[[123 125 110 129 127 134 106]
 [141 106 154 109 140 119 102]] result: 106

[[ 98 147 128 116 144 133 136]
 [138 137 120 145 126 104 128]] result: 137

[[151 119 129 134 151 146]
 [151 117 127 133 152 141]] result: 117

[[157 148 134 132 126]
 [147 140 133 131 126]] result: 140

[[128 124 114 126]
 [126 137 103 150]] result: 137

[[132 127 103 116 129 128]
 [136 139 124 118 119 137]] result: 139

[[108 156 104 135 112 110]
 [141 151 154 104 105 136]] result: 151

[[116 141 124 104]
 [130 122 127 125]] result: 122
---
[138 131 103 143]	131

[[142 133 120 118]
 [143 135 102 113]
 [154 149 112 121]]	133

[117 121 133 155]	121

[157 139 101 156]	139

[[136 131 133 125]
 [106 121 117 124]]	131

[103 106 147 149]	106

[[144 154 111 154]
 [135 117 145 129]]	154

[104 150 138 105]	150

[[136 124 122 155]
 [113 130 131 119]]	124
---
[125 134 102 132 115 119 113] value 132
[103 112 148 134 140] value 148
[149 121 106 121 150 105 112] value 121
[138 117 153 114 120] value 153
[113 105 105 106 108] value 105
[117 110 100 109 112 102 111] value 109
[154 154 153 147 152] value 153
[116 141 102 143 147] value 102
[126 157 111 148 154 132 122] value 148
---
[145 142 130 154 142 142] -> 142

[[142 130 120 134 122 127]
 [137 129 123 132 124 127]
 [151 132 114 138 118 126]] -> 118

[143 102 136 140] -> 136

[136 130 120 120 150] -> 120

[[135 127 124 110]
 [141 127  99 133]] -> 99

[110 158 116 141 107  99] -> 107
---
((150, 138, 116, 128), (117, 124, 134, 100)) gives 124
((120, 122, 118, 130, 117), (115, 118, 111, 131, 110), (113, 112, 106, 134, 111)) gives 118
((131, 133, 136, 127, 136, 135, 130), (112, 139, 143, 155, 128, 126, 134)) gives 139
((126, 124, 122, 142, 119, 124), (136, 130, 146, 133, 124, 131), (119, 116, 137, 149, 135, 145)) gives 130
((127, 138, 118, 132, 143), (135, 114, 148, 119, 101)) gives 114
((103, 122, 115, 137), (144, 139, 151, 155)) gives 139
((99, 120, 140, 126, 125, 130), (152, 133, 107, 116, 121, 116), (113, 132, 152, 134, 136, 116)) gives 133
((148, 127, 147, 114, 136, 122, 110), (113, 118, 109, 147, 136, 118, 117), (112, 125, 120, 107, 110, 127, 153)) gives 118
((108, 115, 133, 150, 113), (132, 115, 151, 136, 125), (105, 119, 145, 153, 117)) gives 115
---
[[106, 139, 152, 111, 149, 130],
 [114, 136, 142, 121, 135, 120],
 [124, 141, 129, 130, 131, 127]]
130

[[128, 143, 121, 127],
 [109, 151, 155, 105],
 [117, 137, 134, 125]]
137

[[127, 130, 116, 134],
 [140, 141, 124, 123],
 [134, 120, 126, 151]]
120

[[124, 133, 123, 105, 120, 133, 140],
 [127, 131, 121, 106, 120, 132, 138],
 [125, 134, 126, 105, 120, 136, 139]]
120

[[130, 110, 150, 113],
 [122, 123, 139, 121],
 [140, 128, 121, 135]]
128

[[104, 102, 123, 140, 121, 137],
 [136, 118, 133, 145, 128, 130],
 [153, 142, 143, 131, 136, 121]]
131

[[135, 132, 121, 119],
 [152, 134, 141, 122],
 [113, 121, 108, 126]]
121

[[124, 124, 136, 131, 124, 142],
 [129, 121, 136, 120, 124, 127],
 [111, 109, 132, 119, 107, 126]]
119

[[155, 111, 124, 136, 145, 103, 110],
 [132, 113, 116, 136, 115, 145, 120],
 [140, 107, 123, 131, 148, 120, 106]]
148
---
[119, 121, 101, 107, 111]
111

[[140, 133, 151, 143],
 [114, 120, 109, 116]]
140

[142, 137, 106, 114, 102]
114

[151, 115, 121, 112]
115

[[153, 128, 111, 113],
 [149, 126, 118, 117]]
128

[136, 153, 112, 113, 137, 148]
137

[138, 107, 130, 102]
107
---
130	121	108	118
131	130	136	124
133	131	150	126
result: 130

140	111	138	116	140	132	130
138	123	129	120	136	138	127
105	135	128	127	142	140	129
result: 123

129	131	151	137	147
126	134	146	137	145
127	135	147	134	151
result: 134

143	132	133	151	141	129	138
113	124	124	113	120	124	119
141	129	134	152	139	131	141
result: 124

124	126	127	137	129	126
107	117	131	149	118	141
144	110	102	126	119	113
result: 117

108	126	124	141	123
134	123	135	127	115
111	129	105	144	136
result: 123
---
[[126 102 144 154 116 111 115]
 [127 128 151 151 130 116 154]
 [139 114 130 132 125 121 122]] => 114

[125 108 114 126 132 154  99] => 108

[[128 106 126 127]
 [113 139 105 150]] => 139

[121 132 151 109] => 132

[117 101 142 131] => 101

[118 151 130 139 116 135 126] => 151

[[133 135 128 125 131 133]
 [136 133 119 127 127 122]
 [102 115 140 138 130 132]] => 115

[125 143 156 130 152] => 143

[[121 104 115 123 127 145 124]
 [138 148 149 150 116 112 143]
 [122 104 114 121 127 144 123]] => 104
---
[[109 137 156 133 129 145 144]
 [134 127 141 141 154 120 129]
 [138 131 133 124 106 149 107]] 109, 107

[[110 117 126 115 109]
 [126 116 138 132 100]
 [147 121 151 137 128]] 110, 128

[141 123 101 141 114] 141, 114

[103 131 121 147 134 114 122] 103, 122

[133 104 149 133 111] 133, 111

[155 141  98 140 123 130 120] 155, 120

[127 116 152 121 116] 127, 116
---
 98  127  127  125  149 out 149
103  148  108  127 out 127
128  104  131  118 out 118
115  156  138  119  142  140 out 140
120  135  153  146  101  142  156 out 156
156  130  125  134  122  124 out 124
---
[[119 116 121 103 154 106]
 [145 114 120 148 107 148]] 106, 145

[151 124 148 137 112 139 122] 122, 151

[107 136 143 140] 140, 107

[[125 122 132 119 118 130 133]
 [133 147 119 129 144 118 118]
 [129 138 123 153 140 131 112]] 133, 129

[141 142 142 104] 104, 141

[126 123 109 123 153] 153, 126

[120 145 105 133] 133, 120

[145 141 157 152] 152, 145

[140 126 157 106 126 138 125] 125, 140
---
[[132 129 150 141]
 [130 138 141 120]] value 132, 120

[[130 130 129 149 120]
 [128 124 128 108 127]
 [126 128 128 149 124]] value 130, 124

[138 151 139 138 116 151] value 138, 151

[113 110 108 106 110] value 113, 110

[130 127 138 156 105] value 130, 105

[150 100 105 104 152] value 150, 152

[[127 120 141 100 148 135 126]
 [140 134 107 120 132 145 107]
 [118 117 153 113 140 120 142]] value 127, 142

[105 127 132 124 137 125] value 105, 125

[[150 123 137 132 122 104]
 [126 123 129 133 124 128]
 [114 146 136 111 129 141]] value 150, 141
---
[100 137 142 134 118] -> 142
[114 126 108 126 106 109] -> 108
[138 158 116 122] -> 116
[120 108 145 106 140 103 134] -> 145
[122 124  98 113 109] -> 98
[140 110 121 118 105 152 127] -> 121
[116 142 127 104 124] -> 127
---
[[135 128 125 119 125 124]
 [130 115 106 129 121 132]
 [120 115 146 125 132 129]]
124, 120

[135 123 137 127 121 131 101]
101, 135

[137 126 150 101 102 120]
120, 137

[[147 121 125 125]
 [135 128 131 132]
 [123 123 150 126]]
125, 123

[[137 129 103 120 113 131 138]
 [125 128 121 129 124 131 132]
 [126 127 112 127 115 136 138]]
138, 126

[148 157 137 124]
124, 148

[[115 122 126 144]
 [131 129 117 129]
 [121 112 157 129]]
144, 121
